What each symbol does to the units:
j625 δ j103
j625 τ j31
j625 π j810
j625 ε j780
j620 δ j646
j620 τ j625
j620 π j42
j620 ε j810
j153 δ j559
j153 τ j761
j153 π j524
j153 ε j382
j214 δ j662
j214 τ j85
j214 π j336
j214 ε j300
j206 δ j454
j206 τ j138
j206 π j547
j206 ε j323
j368 δ j513
j368 τ j536
j368 π j312
j368 ε j223
j696 δ j729
j696 τ j272
j696 π j937
j696 ε j505
j646 δ j770
j646 τ j103
j646 π j620
j646 ε j625
j937 δ j696
j937 τ j505
j937 π j586
j937 ε j942
j933 δ j19
j933 τ j312
j933 π j454
j933 ε j219
j392 δ j727
j392 τ j140
j392 π j662
j392 ε j403
j42 δ j620
j42 τ j810
j42 π j77
j42 ε j88
j537 δ j629
j537 τ j591
j537 π j716
j537 ε j425
j671 δ j651
j671 τ j971
j671 π j721
j671 ε j574
j716 δ j537
j716 τ j425
j716 π j389
j716 ε j739
j375 δ j306
j375 τ j397
j375 π j736
j375 ε j440
j324 δ j999
j324 τ j183
j324 π j983
j324 ε j737
j761 δ j89
j761 τ j357
j761 π j382
j761 ε j276
j172 δ j737
j172 τ j829
j172 π j782
j172 ε j548
j536 δ j886
j536 τ j153
j536 π j223
j536 ε j524
j736 δ j375
j736 τ j440
j736 π j958
j736 ε j710
j341 δ j210
j341 τ j214
j341 π j651
j341 ε j336
j782 δ j172
j782 τ j548
j782 π j999
j782 ε j773
j792 δ j738
j792 τ j651
j792 π j561
j792 ε j671
j414 δ j674
j414 τ j888
j414 π j723
j414 ε j668
j57 δ j389
j57 τ j896
j57 π j386
j57 ε j629
j674 δ j222
j674 τ j610
j674 π j414
j674 ε j888
j582 δ j92
j582 τ j33
j582 π j829
j582 ε j554
j574 δ j971
j574 τ j392
j574 π j210
j574 ε j662
j31 δ j866
j31 τ j454
j31 π j780
j31 ε j206
j508 δ j276
j508 τ j57
j508 π j449
j508 ε j386
j44 δ j721
j44 τ j210
j44 π j738
j44 ε j341
j300 δ j85
j300 τ j42
j300 π j727
j300 ε j77
j938 δ j554
j938 τ j61
j938 π j926
j938 ε j577
j210 δ j574
j210 τ j662
j210 π j341
j210 ε j214
j88 δ j810
j88 τ j26
j88 π j770
j88 ε j650
j397 δ j328
j397 τ j674
j397 π j440
j397 ε j414
j222 δ j46
j222 τ j983
j222 π j674
j222 ε j610
j692 δ j379
j692 τ j958
j692 π j811
j692 ε j292
j85 δ j403
j85 τ j620
j85 π j300
j85 ε j42
j729 δ j79
j729 τ j836
j729 π j696
j729 ε j272
j505 δ j272
j505 τ j738
j505 π j942
j505 ε j792
j591 δ j65
j591 τ j811
j591 π j425
j591 ε j321
j829 δ j582
j829 τ j554
j829 π j548
j829 ε j938
j631 δ j745
j631 τ j179
j631 π j886
j631 ε j559
j577 δ j61
j577 τ j729
j577 π j497
j577 ε j696
j721 δ j671
j721 τ j574
j721 π j44
j721 ε j210
j389 δ j716
j389 τ j739
j389 π j57
j389 ε j896
j379 δ j361
j379 τ j736
j379 π j692
j379 ε j958
j361 δ j850
j361 τ j375
j361 π j379
j361 ε j736
j836 δ j561
j836 τ j721
j836 π j272
j836 ε j44
j561 δ j792
j561 τ j671
j561 π j836
j561 ε j721
j276 δ j357
j276 τ j389
j276 π j508
j276 ε j57
j312 δ j368
j312 τ j223
j312 π j219
j312 ε j235
j328 δ j442
j328 τ j222
j328 π j397
j328 ε j674
j497 δ j577
j497 τ j696
j497 π j33
j497 ε j937
j225 δ j382
j225 τ j508
j225 π j179
j225 ε j449
j513 δ j443
j513 τ j886
j513 π j368
j513 ε j536
j737 δ j183
j737 τ j582
j737 π j172
j737 ε j829
j768 δ j547
j768 τ j19
j768 π j866
j768 ε j933
j443 δ j235
j443 τ j631
j443 π j513
j443 ε j886
j727 δ j300
j727 τ j77
j727 π j392
j727 ε j140
j610 δ j983
j610 τ j172
j610 π j888
j610 ε j782
j179 δ j225
j179 τ j449
j179 π j559
j179 ε j89
j323 δ j138
j323 τ j513
j323 π j19
j323 ε j368
j662 δ j392
j662 τ j403
j662 π j214
j662 ε j85
j140 δ j77
j140 τ j770
j140 π j403
j140 ε j646
j668 δ j888
j668 τ j999
j668 π j46
j668 ε j324
j403 δ j140
j403 τ j646
j403 π j85
j403 ε j620
j26 δ j780
j26 τ j547
j26 π j650
j26 ε j768
j780 δ j31
j780 τ j206
j780 π j26
j780 ε j547
j575 δ j162
j575 τ j379
j575 π j65
j575 ε j692
j745 δ j524
j745 τ j225
j745 π j631
j745 ε j179
j162 δ j321
j162 τ j361
j162 π j575
j162 ε j379
j454 δ j933
j454 τ j219
j454 π j206
j454 ε j138
j866 δ j768
j866 τ j933
j866 π j31
j866 ε j454
j738 δ j44
j738 τ j341
j738 π j792
j738 ε j651
j958 δ j736
j958 τ j710
j958 π j292
j958 ε j330
j524 δ j153
j524 τ j382
j524 π j745
j524 ε j225
j739 δ j425
j739 τ j162
j739 π j896
j739 ε j575
j272 δ j836
j272 τ j44
j272 π j505
j272 ε j738
j79 δ j942
j79 τ j561
j79 π j729
j79 ε j836
j336 δ j214
j336 τ j300
j336 π j971
j336 ε j727
j559 δ j179
j559 τ j89
j559 π j153
j559 ε j761
j92 δ j926
j92 τ j497
j92 π j582
j92 ε j33
j235 δ j223
j235 τ j745
j235 π j443
j235 ε j631
j888 δ j610
j888 τ j782
j888 π j668
j888 ε j999
j61 δ j586
j61 τ j79
j61 π j577
j61 ε j729
j850 δ j292
j850 τ j306
j850 π j361
j850 ε j375
j77 δ j42
j77 τ j88
j77 π j140
j77 ε j770
j770 δ j88
j770 τ j650
j770 π j646
j770 ε j103
j65 δ j575
j65 τ j692
j65 π j591
j65 ε j811
j983 δ j324
j983 τ j737
j983 π j610
j983 ε j172
j219 δ j312
j219 τ j235
j219 π j138
j219 ε j443
j896 δ j739
j896 τ j575
j896 π j629
j896 ε j65
j46 δ j668
j46 τ j324
j46 π j222
j46 ε j983
j886 δ j631
j886 τ j559
j886 π j536
j886 ε j153
j926 δ j938
j926 τ j577
j926 π j92
j926 ε j497
j810 δ j625
j810 τ j780
j810 π j88
j810 ε j26
j19 δ j323
j19 τ j368
j19 π j933
j19 ε j312
j942 δ j505
j942 τ j792
j942 π j79
j942 ε j561
j710 δ j440
j710 τ j723
j710 π j330
j710 ε j442
j292 δ j958
j292 τ j330
j292 π j850
j292 ε j306
j449 δ j508
j449 τ j386
j449 π j89
j449 ε j807
j586 δ j937
j586 τ j942
j586 π j61
j586 ε j79
j971 δ j336
j971 τ j727
j971 π j574
j971 ε j392
j357 δ j807
j357 τ j716
j357 π j276
j357 ε j389
j183 δ j773
j183 τ j92
j183 π j737
j183 ε j582
j650 δ j26
j650 τ j768
j650 π j103
j650 ε j866
j442 δ j723
j442 τ j46
j442 π j328
j442 ε j222
j425 δ j591
j425 τ j321
j425 π j739
j425 ε j162
j807 δ j386
j807 τ j537
j807 π j357
j807 ε j716
j629 δ j896
j629 τ j65
j629 π j537
j629 ε j591
j103 δ j650
j103 τ j866
j103 π j625
j103 ε j31
j651 δ j341
j651 τ j336
j651 π j671
j651 ε j971
j306 δ j330
j306 τ j328
j306 π j375
j306 ε j397
j554 δ j33
j554 τ j586
j554 π j938
j554 ε j61
j33 δ j497
j33 τ j937
j33 π j554
j33 ε j586
j440 δ j397
j440 τ j414
j440 π j710
j440 ε j723
j999 δ j782
j999 τ j773
j999 π j324
j999 ε j183
j223 δ j536
j223 τ j524
j223 π j235
j223 ε j745
j723 δ j414
j723 τ j668
j723 π j442
j723 ε j46
j138 δ j219
j138 τ j443
j138 π j323
j138 ε j513
j811 δ j692
j811 τ j292
j811 π j321
j811 ε j850
j548 δ j829
j548 τ j938
j548 π j773
j548 ε j926
j547 δ j206
j547 τ j323
j547 π j768
j547 ε j19
j330 δ j710
j330 τ j442
j330 π j306
j330 ε j328
j386 δ j57
j386 τ j629
j386 π j807
j386 ε j537
j382 δ j761
j382 τ j276
j382 π j225
j382 ε j508
j321 δ j811
j321 τ j850
j321 π j162
j321 ε j361
j773 δ j548
j773 τ j926
j773 π j183
j773 ε j92
j89 δ j449
j89 τ j807
j89 π j761
j89 ε j357

The rows follow the links: the fewer symbols apart two units are, the more alike their rows tend to be.

Each row is also shifted at random along 8 hidden directions that mean nothing.

Some units, each with a row of numbers:
j454
-19 29 179 23 7 -79 -78 -17 72 16 -17 28 55 13 71 27 58 -89 37 -46 1 -48 39 -67 15 47 -30 -110 102 -40 97 113 85 12 -113 -22 16
j225
29 41 65 29 38 -70 -84 41 77 29 23 31 -6 -18 1 -3 151 -51 12 -2 12 -86 69 23 -4 91 -41 -80 39 -7 125 -39 83 0 -158 -50 35
j336
-152 -59 -73 -109 29 14 -23 28 -12 121 -69 -4 -54 -156 14 -137 -33 -56 90 -44 0 67 -27 -6 41 -21 -34 82 -37 -45 21 -78 -154 51 44 70 -122
j31
-166 40 6 -4 -99 -25 0 41 49 69 -52 66 19 -126 82 26 -32 -160 -14 11 16 -61 33 -30 131 62 -61 -44 152 -9 61 69 174 11 -35 -64 -46
j999
51 158 -116 126 -15 98 -8 -139 -52 -164 -18 5 53 76 47 136 19 -13 -43 6 -3 -146 -67 -5 65 -88 125 69 28 29 -9 8 29 -7 -28 -100 47
j938
-56 -93 -123 -74 -52 -89 57 93 -58 174 29 83 -158 -164 49 -144 -52 -67 1 35 1 43 -25 35 5 -37 21 104 50 21 95 34 -212 -56 72 103 -46
j738
-64 -130 38 12 86 -64 -25 -117 123 17 -43 -37 87 -14 18 22 -60 2 34 0 -21 139 -87 -68 -12 -77 43 23 -3 -4 -68 112 -206 47 100 70 -11
j357
-26 -1 256 60 -32 -114 28 43 14 -61 110 37 68 146 33 49 -42 27 -34 -8 -17 2 65 -69 -131 45 7 -152 86 -17 14 228 30 -27 -54 50 100
j721
-28 -40 40 73 -21 -42 -100 -192 113 71 -87 71 10 -48 160 153 67 -183 -82 50 -10 67 -70 -66 106 -60 63 -10 40 91 5 163 150 -75 36 -64 87
j442
-150 129 -119 117 5 89 -6 -23 -59 -106 65 107 49 -86 39 54 -101 -74 -48 29 -44 -42 -14 13 -31 -3 79 95 -128 68 -25 -64 -206 102 -32 17 11
j537
-22 -24 -26 46 -57 -61 60 72 37 24 64 29 -11 -10 -53 54 -7 9 -79 75 1 -47 39 37 4 78 -33 -38 41 61 33 13 34 -19 -18 -44 39
j524
-126 -92 -17 -63 2 -97 14 126 126 115 1 -8 -26 -84 -57 -64 60 5 -5 50 30 27 59 67 24 101 -98 -63 81 -8 42 -36 103 -14 -24 3 -21
j723
-123 96 -214 -7 -69 177 104 79 -86 -96 11 16 -23 -22 -14 -38 -84 44 -78 76 11 18 2 94 27 -16 22 87 -68 5 -188 -156 195 -8 95 6 -3
j162
-163 9 -68 -33 -22 -116 120 179 18 -34 82 18 7 -50 -42 -72 -71 78 12 27 24 -53 51 80 -42 67 -6 0 188 -24 77 82 -153 7 -7 79 -38
j214
-176 -25 -115 -100 -4 94 -49 -101 -30 58 -152 -39 -62 -93 28 41 39 -54 13 -29 23 72 -61 24 144 -46 -18 89 -28 47 -18 -67 117 -45 93 -50 -67
j321
-118 75 6 47 40 -4 -23 115 33 -36 93 63 15 4 16 -133 43 -5 11 30 -9 -38 61 37 -104 33 12 -36 -42 -81 -20 -87 14 46 -107 63 42
j375
162 -38 -82 11 -100 -33 67 80 -65 98 56 19 -172 67 -18 -56 118 28 -96 96 25 -87 14 67 15 -17 0 -5 18 21 47 -57 212 -164 -2 -68 85
j103
116 -28 86 -42 43 62 -75 -47 40 15 -56 -39 47 -20 -17 31 4 -21 16 -36 -12 101 14 -30 7 44 -73 -40 -119 6 -72 -70 89 53 6 -5 -24
j768
158 -37 71 -66 135 -56 -113 -15 109 32 -55 -67 47 -44 -69 -18 121 28 102 -75 12 16 25 16 -2 76 -71 -38 -1 -27 95 -71 -85 66 -93 1 -57
j42
87 -19 -65 34 -108 -1 27 -15 89 109 -106 -32 -13 5 43 -4 75 -104 -20 72 30 -154 -30 -48 204 -27 -48 -56 154 -84 -2 -40 365 -44 -19 -184 -24
j368
117 -21 145 -11 -79 -70 51 -28 -99 -7 14 -25 18 53 -55 173 -88 34 -6 -71 -14 -61 31 -59 12 65 -59 -51 75 87 134 172 -124 -12 -8 -59 -28
j33
20 28 -19 31 129 0 -53 -48 114 -112 -9 14 120 -46 48 -28 -40 8 41 -12 -11 107 -44 -5 -64 -41 88 40 -16 -33 -83 41 -186 95 23 117 0
j392
-42 49 -8 -6 -30 -19 -40 -94 22 2 -102 14 27 -64 99 96 17 -113 25 -44 16 -70 -37 -39 143 -29 20 15 171 12 104 124 45 -16 -14 -68 -41
j222
-245 -45 -180 -43 69 -15 83 11 142 -127 -32 -67 75 -9 -48 18 -24 150 -30 63 43 117 -51 119 18 -31 69 57 140 11 -125 54 5 -25 148 72 2
j505
100 44 28 22 66 68 -18 -74 -85 -87 -6 -38 64 48 5 -49 -96 36 100 -85 -28 -2 -51 -80 -60 -96 61 67 -102 -73 -52 -19 -270 109 11 63 -59
j276
-31 -188 13 -101 44 -87 19 28 46 95 -7 -135 -98 99 -164 -13 150 189 -8 22 39 71 10 82 -30 27 -80 -41 -6 34 26 -55 77 -122 53 -24 27
j379
-161 37 -39 14 -24 61 -7 -9 -19 -45 8 -6 -59 104 8 26 119 50 -91 60 20 5 6 66 -3 -29 38 -20 -25 21 -72 -53 313 -125 16 -46 110
j896
-40 83 -156 154 6 44 -85 -59 64 26 19 78 2 -108 -31 116 128 -131 -90 90 -16 -164 3 52 84 76 -6 37 -123 107 92 -210 23 60 -151 -167 43
j61
-115 -22 -253 -88 20 88 18 -22 1 29 -107 -55 -73 -86 -12 -63 49 27 5 30 41 42 -73 90 119 -77 29 127 14 -4 -63 -138 88 -49 113 -15 -63
j223
-3 16 20 13 12 182 -55 -140 1 -86 -82 -87 66 81 -89 225 41 50 -92 4 -1 85 7 14 59 53 -67 -36 -198 111 -158 -139 311 1 46 -137 45
j92
71 31 -150 126 -46 -111 28 65 117 84 47 131 14 -155 108 -95 -15 -179 -15 100 -3 -163 -33 -20 74 -20 64 39 162 -60 96 33 -138 60 -77 -13 -12

The symbols that take the first to the second take the third to the fourth, perhaps in another order. What is the fourth?
Answers are names.
A 255 -72 -92 -49 -54 29 29 34 -107 98 29 -22 -216 78 -72 -14 153 92 -103 75 27 24 10 111 -13 -21 -13 31 -98 90 1 -126 226 -195 57 -52 92
B -78 15 61 14 158 1 -133 -212 18 -178 -12 8 45 56 31 199 74 76 -35 -57 -16 192 -53 53 -105 -45 138 53 -80 172 6 150 -168 -71 54 89 119
C 175 44 66 83 -64 -28 23 65 49 22 37 17 70 6 -21 18 -21 -66 -3 22 -12 -162 58 -56 33 85 -80 -97 38 -51 44 -34 73 88 -122 -100 -18
D j179

A 40 -16 131 45 -36 39 -105 -191 -72 54 -50 65 -62 58 154 94 45 -129 -57 -18 -31 83 -56 -102 11 -109 75 -3 -106 68 -17 117 121 -108 43 -23 104
B -86 173 -43 101 19 75 -66 -139 113 -158 -105 34 203 -73 118 135 -52 -150 21 -28 -3 -97 -49 -64 144 -19 60 8 118 -34 -20 61 53 133 -59 -88 -45
C -125 28 -186 96 -108 -11 93 -20 23 -31 22 61 -5 -38 25 145 -30 -45 -138 124 8 -82 -35 54 109 -3 62 51 115 110 17 69 79 -64 49 -101 55
D j983

A -220 24 -55 39 -145 -25 132 -15 -149 -18 40 71 -55 12 98 50 -164 -41 -51 20 -14 -53 -53 -39 26 -97 105 72 123 42 29 211 -130 -76 100 20 13
B 86 -20 98 -15 -99 5 99 190 -3 90 58 61 -8 22 127 -311 -154 -72 38 49 -10 39 27 -106 -74 -68 -15 -80 23 -233 -193 20 164 37 43 132 -15
C 101 43 28 -56 49 59 -11 7 49 -89 -53 -30 108 -25 38 -52 -74 8 67 -58 11 87 2 -21 -2 -6 1 -3 33 -88 -111 21 35 74 38 76 -62
D j206

A -80 95 -66 16 2 -13 76 55 -73 -123 66 37 26 -10 29 -49 -111 45 36 -26 -3 -51 -5 23 -63 -37 92 68 92 -36 24 80 -235 38 7 94 -30
B 54 27 -107 111 -3 21 -7 11 63 41 34 73 3 -52 75 -109 -3 -109 -18 90 -22 -64 -39 -33 7 -69 64 39 -55 -75 -62 -94 -14 58 -32 -2 28
C -29 -55 113 -82 99 -10 -106 -52 -9 -2 -13 -67 -57 70 -85 65 157 106 3 -60 10 119 41 59 -74 53 -53 -43 -117 88 45 -40 49 -77 -19 10 51
D j716

A 98 -120 -196 -38 -23 -73 51 37 12 220 -38 -34 -114 -113 -46 -163 29 -38 71 37 11 -113 -77 -7 114 -67 -25 103 45 -69 97 -128 -200 15 21 -45 -117
B -33 2 27 -31 -27 -67 -66 6 55 113 -55 34 -37 -99 45 17 97 -123 18 -19 24 -73 32 -5 106 65 -65 -46 117 4 155 21 113 -23 -86 -73 -32
C -185 -72 52 97 55 -118 -2 30 89 50 103 18 56 -11 -73 -22 -25 6 24 24 -39 -51 9 -44 -95 38 -17 -27 -63 -7 60 -15 -317 111 -84 14 4
D j46

A 81 -111 20 -26 -60 -41 21 24 126 131 -58 11 -51 13 111 -104 46 -63 -50 92 26 96 -29 -27 60 -68 -2 -67 99 -88 -129 65 367 -113 94 7 55
B 255 -41 -77 -92 2 44 -13 -124 -14 -6 -136 -115 5 -48 -126 235 32 60 -6 -58 28 3 -25 54 160 63 -80 48 30 153 87 -25 14 -21 57 -140 -82
C 176 74 -166 -119 -82 91 110 195 -171 43 0 -4 -121 -55 9 -275 -65 21 80 -22 35 -89 19 50 25 -52 -11 89 46 -151 -26 -156 44 -4 25 66 -117
D j300

A -198 163 82 145 29 16 -99 29 -32 -60 128 170 30 -46 108 -35 4 -151 -9 -2 -52 -71 63 -30 -128 41 57 -12 -140 -2 53 -38 -130 94 -184 49 78
B -212 29 30 158 51 25 -35 -51 40 -55 88 54 60 78 24 -6 -3 -18 -39 61 -49 -5 -22 -47 -106 -50 79 -3 -157 -16 -95 -45 -84 60 -47 17 98
C 32 -39 -139 -100 83 32 21 -66 43 -57 -113 -107 89 -107 -89 64 -87 84 76 -61 15 73 -61 36 85 -4 -9 109 50 34 -10 -17 -235 89 109 16 -149
D j403

A -107 -97 -53 -151 140 130 -106 -119 15 29 -147 -123 -26 -50 -61 -33 71 81 61 -64 14 244 -63 44 20 -50 -27 87 -202 22 -131 -169 15 1 129 61 -63
B 127 168 52 77 1 79 -53 57 83 -70 -14 50 161 -63 64 -41 -49 -141 47 -17 -12 -115 61 -67 37 79 -60 -84 -1 -125 -50 -96 143 180 -155 -44 -57
C -98 125 -73 72 -47 17 18 30 -60 -47 50 94 -29 -10 109 -68 -10 -80 -16 25 -7 -106 -10 -1 -7 -65 96 43 55 -48 21 20 3 -13 -46 18 36
D j586

A -71 -39 -107 3 -77 -43 31 -46 -72 139 -29 65 -56 -180 51 33 -113 -147 21 -8 -29 -62 -62 -61 108 -32 6 121 34 73 137 58 -320 40 41 -26 -95
B 112 -14 142 -34 13 44 -47 -30 -80 38 -26 -39 -12 59 16 -78 -14 -14 86 -91 -22 20 -1 -100 -42 -42 -33 -23 -106 -85 -23 -32 -32 44 -17 23 -42
C 159 -21 89 17 -11 -30 -80 -58 -16 112 -20 40 -12 -79 22 51 3 -126 27 -44 -34 -31 7 -80 33 41 -54 -9 -75 48 112 -4 -114 51 -71 -43 -33
D j138

A -165 165 -63 71 -13 51 88 82 -25 -210 74 20 127 35 -18 11 -125 57 3 2 -1 -115 34 27 -45 34 43 4 80 -52 -42 6 -79 102 -54 18 -20
B 206 133 -32 139 -21 15 81 151 33 -125 141 81 113 25 19 -113 -108 -9 -16 70 -20 -124 52 -5 -97 21 45 -35 11 -115 -91 -44 -40 125 -90 49 26
C -213 -152 125 -176 -20 -76 -22 42 -20 163 -53 -23 -127 -31 11 -61 48 12 24 -47 26 162 35 12 1 31 -86 -52 39 25 51 81 125 -127 76 69 -15
D j235

A 46 -84 -55 -24 39 -1 56 5 -25 12 30 -43 -28 32 -39 -98 -54 99 19 22 -10 92 -52 4 -75 -87 47 69 -82 -30 -92 -28 -184 3 103 94 -4
B 55 -6 180 57 -16 36 -84 11 -26 122 42 119 -48 28 182 -213 -14 -172 21 15 -53 79 4 -145 -111 -96 33 -59 -188 -137 -127 -25 105 17 -30 99 73
C -155 -46 22 32 41 21 78 -17 189 -143 -35 -123 243 56 -122 125 -126 124 -10 34 2 57 -4 -20 30 63 -57 -81 49 -22 -195 27 50 136 74 -37 -33
D j716

A 40 -163 -38 -53 95 -94 -35 -146 153 44 -108 -69 42 -65 -23 118 25 32 14 0 8 151 -97 11 71 -32 22 50 69 94 24 125 -164 -23 121 12 -26
B 14 -23 50 -94 -36 -26 -102 -26 -98 176 -58 35 -162 -97 27 32 127 -118 14 -68 9 -17 39 9 77 61 -81 10 -25 89 213 -28 53 -87 -67 -57 -32
C -10 125 115 3 -81 118 47 14 -71 -148 -34 -57 109 127 9 57 -97 30 7 -59 9 -61 44 -61 32 25 -47 -92 47 -81 -114 34 278 38 -9 -65 -27
D j389

A 93 -34 36 71 38 -5 -75 -98 49 28 5 26 -57 101 84 -28 149 -26 -50 61 -4 53 -53 -16 -46 -106 96 -18 -69 -10 -69 8 162 -107 8 6 142
B 53 166 -18 62 -27 35 61 76 64 -151 3 48 130 25 141 -122 -99 -56 43 12 14 -90 -1 -45 16 -66 86 -40 202 -202 -120 89 144 73 -25 53 -15
C -230 -93 3 -19 106 -114 13 76 329 -46 -28 -79 158 -5 -69 -27 62 96 5 72 46 86 29 62 4 84 -55 -123 176 -80 -102 36 172 47 5 26 10
D j537

A 134 -83 -88 66 140 -157 -65 -63 217 32 -2 -36 1 33 -15 -48 216 51 30 60 23 -54 -76 44 -2 -72 90 9 125 -45 88 15 -107 -43 -55 -13 63
B -117 -7 -179 -35 51 -17 5 -32 0 2 -40 0 -3 -144 -1 -19 -43 -12 60 -23 3 3 -68 40 56 -44 57 150 47 24 75 -5 -317 51 50 49 -94
C -13 -65 -13 -56 -48 -36 109 9 -53 13 -23 -50 -8 30 17 -49 -129 57 47 -29 7 25 -61 -49 17 -93 36 47 118 -51 -26 133 -129 -25 127 56 -65
D j662

